The rows lie along a hidden order. The number after each row says roughly how far along it the row is, from 0 to 15. A new part has a new order.
In the rows, zero is written as 128.
[170 119  97 144   1 131 133 112 128 116 121 123 142  94 112 120 155 177
 150 131 125 116 130 116 111 141 191 112 114 144 132 148 113 113 132 167
 107]
15
[111 119 133 102 171 119 139 129 124 130 132 136 107 146 149 130 105  88
 113 135 130 134 124 143 154 122  90 137 131 112 133 127 130 138 124  88
 144]
9
[112 133 184 153 190 133 157 136 128  81 134 118 135 114 129 125 123 120
 138 130 129 131 130 137 118 129 164 111 154 125 144 115 141 154 157 131
 129]
1
[116 118 147 141 156 150 122 107 134 177 114 141 127 129 132 132 119 100
 115 113 127 130 128 137 111 124 153 108 117 124 157 131 125 130 129 123
 104]
6
[ 82 136 153 118 255 121 118 131 128 171 119 131 102 160 120 131  93 107
 109 119 126 142 127 145 164 116  76 134 126 114 138 129 127 134 117  89
 127]
9
[134 135 149 144  89 126 156 141 119  48 147 115 155 134 149 125 160 152
 142 147 128 122 134 132 100 138 135 123 144 132  88  96 131 139 146 142
 149]
4
[133 106  98 131   7 129 152 114 115 122 131 138 128 101 161 132 138 138
 129 142 130 111 121 149  97 137 142 131 108 127 111 124 108 123 131 137
 124]
11
[165 147 137 126  95 135 119 127 129  83 140 113 157 141 135 131 152 159
 138 119 127 128 133 114 119 136 124 137 139 138  99 101 123 127 107 126
 132]
3
[136 100  77 121  22 119 130 122 125 165 118 140 121 121 142 132 145 116
 116 130 128 121 125 126 105 128 124 139 119 135 119 139 113 111 112 121
 122]
13
[ 99 111 112 115 147 119 143 122 124 162 124 142 105 132 140 126 104  89
 115 140 130 129 125 142 136 121 109 126 117 116 142 146 132 123 140 130
 136]
15
[ 78 139 146 109 233 122 131 131 129 157 126 134 107 165 136 133  94  95
 105 124 129 141 126 124 163 117  80 137 130 114 133 128 128 139 113  90
 134]
7
[122 125 123 116  88 129 130 114 124 160 121 132 125 147 135 134 126 126
 115 127 125 133 130 139 141 127  99 138 114 124 135 126 119 127 107 113
 128]
9
[174 118  93 131   1 123 136 126 123 101 131 129 146 107 129 122 159 149
 142 139 128 116 130 116  98 138 159 127 128 141 122 135 121 113 129 159
 127]
13
[109 118 144 119 204 130 138 120 129 138 130 131 113 150 147 132 115 106
 115 129 128 136 127 152 147 123 113 126 126 115 134 119 130 143 126 103
 131]
7
[146 135 157 152 105 137 136 137 134  80 129 118 148 116 126 128 141 135
 139 123 130 130 129 126 112 130 164 120 150 136 145 114 134 144 149 132
 124]
0

New part:
[172 136 125 125 141 124 144 129 130 123 169 112 132 124 104 127 143 128
 137 119 120 125 125 120  91 126 150 126 104 121 126 140 122  95 247 137
 129 146 152 178 135]
5
[135 132 128 151 133 135 123 126 121 132 164 143 105 126 142 103 120 126
 120 136 129 126 119 127 155 105 121 146 121 124 146 122 123 103 101 126
 131 152 118 122 128]
1
[ 98 118 132 138 121  86 162 133 125 132 116 118 162 127 131 134 126 215
 135 126 136 140 124 137 141 144 150 101 113 108 132 111 127 140 107 122
 107 107 113 132 126]
6
[126  90 131 106 114 127  82 125 131 120 107 125 149 129 118 131 119  98
 136 129 119 128 160 104  98 153 111 134 113 132 125 135 131 146 171 127
 138 129 145 117 129]
10
[107 140 130 127 109 134 111 122 126 136  91 135 135 128 133 120 106 123
 120 124 130 127 141 129 137 138 115 127 117 147 142 121 128 150  78 129
 131 115 109  90 124]
6
[ 82 128 159 103  74 125  54 116 131 128  75 111 164 134 104 217 116 132
 139 102 146 129 167 109  91 161 143  99 148 134  94 104 171 119 131 255
 118 137 127 105 124]
15
[108 100 133 113 130 135 126 129 123 117 120 135 113 120 132 124 124 121
 133 143 126 137 159 106 116 119 116 131 114 112  26 131 131 145 138 125
 128 150 138 114 130]
6
[115 133 133 115  72 135 127 129 116 122 129 138 123 120 133 122 119 107
 132 144 129 137 142 120 121 135 126 126 120 110 136 126 134 143 130 126
 123 138 138 108 131]
6
[131 100 136 120 139   3   1 114 120 120  91 118 131 121 126 102 119 129
 123 115 130 115 137 116 130 136 124 135 106 147 134 132 132 134 125 122
 132 126 134  87 136]
6
[163  95 126 140 150 132  91 162 115 126 169 130 109 123 125  99 119  83
 129 127 126 115 120 119 134  98 120 152 114 145 137 128 119  81 143 128
 135 145 149 132 135]
1
[114 184 117 130 176 105 184 161 180 120  79 110 164 138 138 250 210  93
 139 129 194 139  82 177 102 121 129  99 114 109 146 114  85 220 116 112
 125  28 107 119 127]
5
[ 92 144 122 146 128 135 152 130 130 135 165 139 103 128 134 114 125 123
 121 138 127 126 105 126 153 107 136 132 116 121 137 126 120 117 116 130
 129 124 117 141 123]
1
[140 131 127 159 141 129 134 123 129 134 141 118 130 126 124 102 127 155
 126 111 127 111  92 135 142 103 131 128 124 153 148 132 119 125 107 127
 131 106 119 123 133]
1
[154 130  95 124 165 128 135 140 137 124 183 143 110  12 129  98 134 114
 127 145 100 139 113 118 144  94  82 151 120 113 144 143 114 148 157 136
 142 143 144 168 126]
0
[159 128 120 134 156 120 111 125 145 120 141 135 103 132 247  40 124 123
 112 131  91 100 100 129 148  94  68 153  85 155 182 142 109 172 116 138
 173 109 122 106 125]
0
[130 146 129 133  92 133 189 122 133 138 138 129 127 127  91 116 121 145
 113 109 137 110 112 136 146 143 121 141 145 152 140 135 121 104  86 141
 136   1 109 135 124]
2
[116 119 129 110 121 130 130 133 140 116 118 146 118 129 137 115 114 149
 119 153 106 142 149 120 125 128  91 133 116 117 141 223 125 179 127 138
 137 126 126 117 123]
6
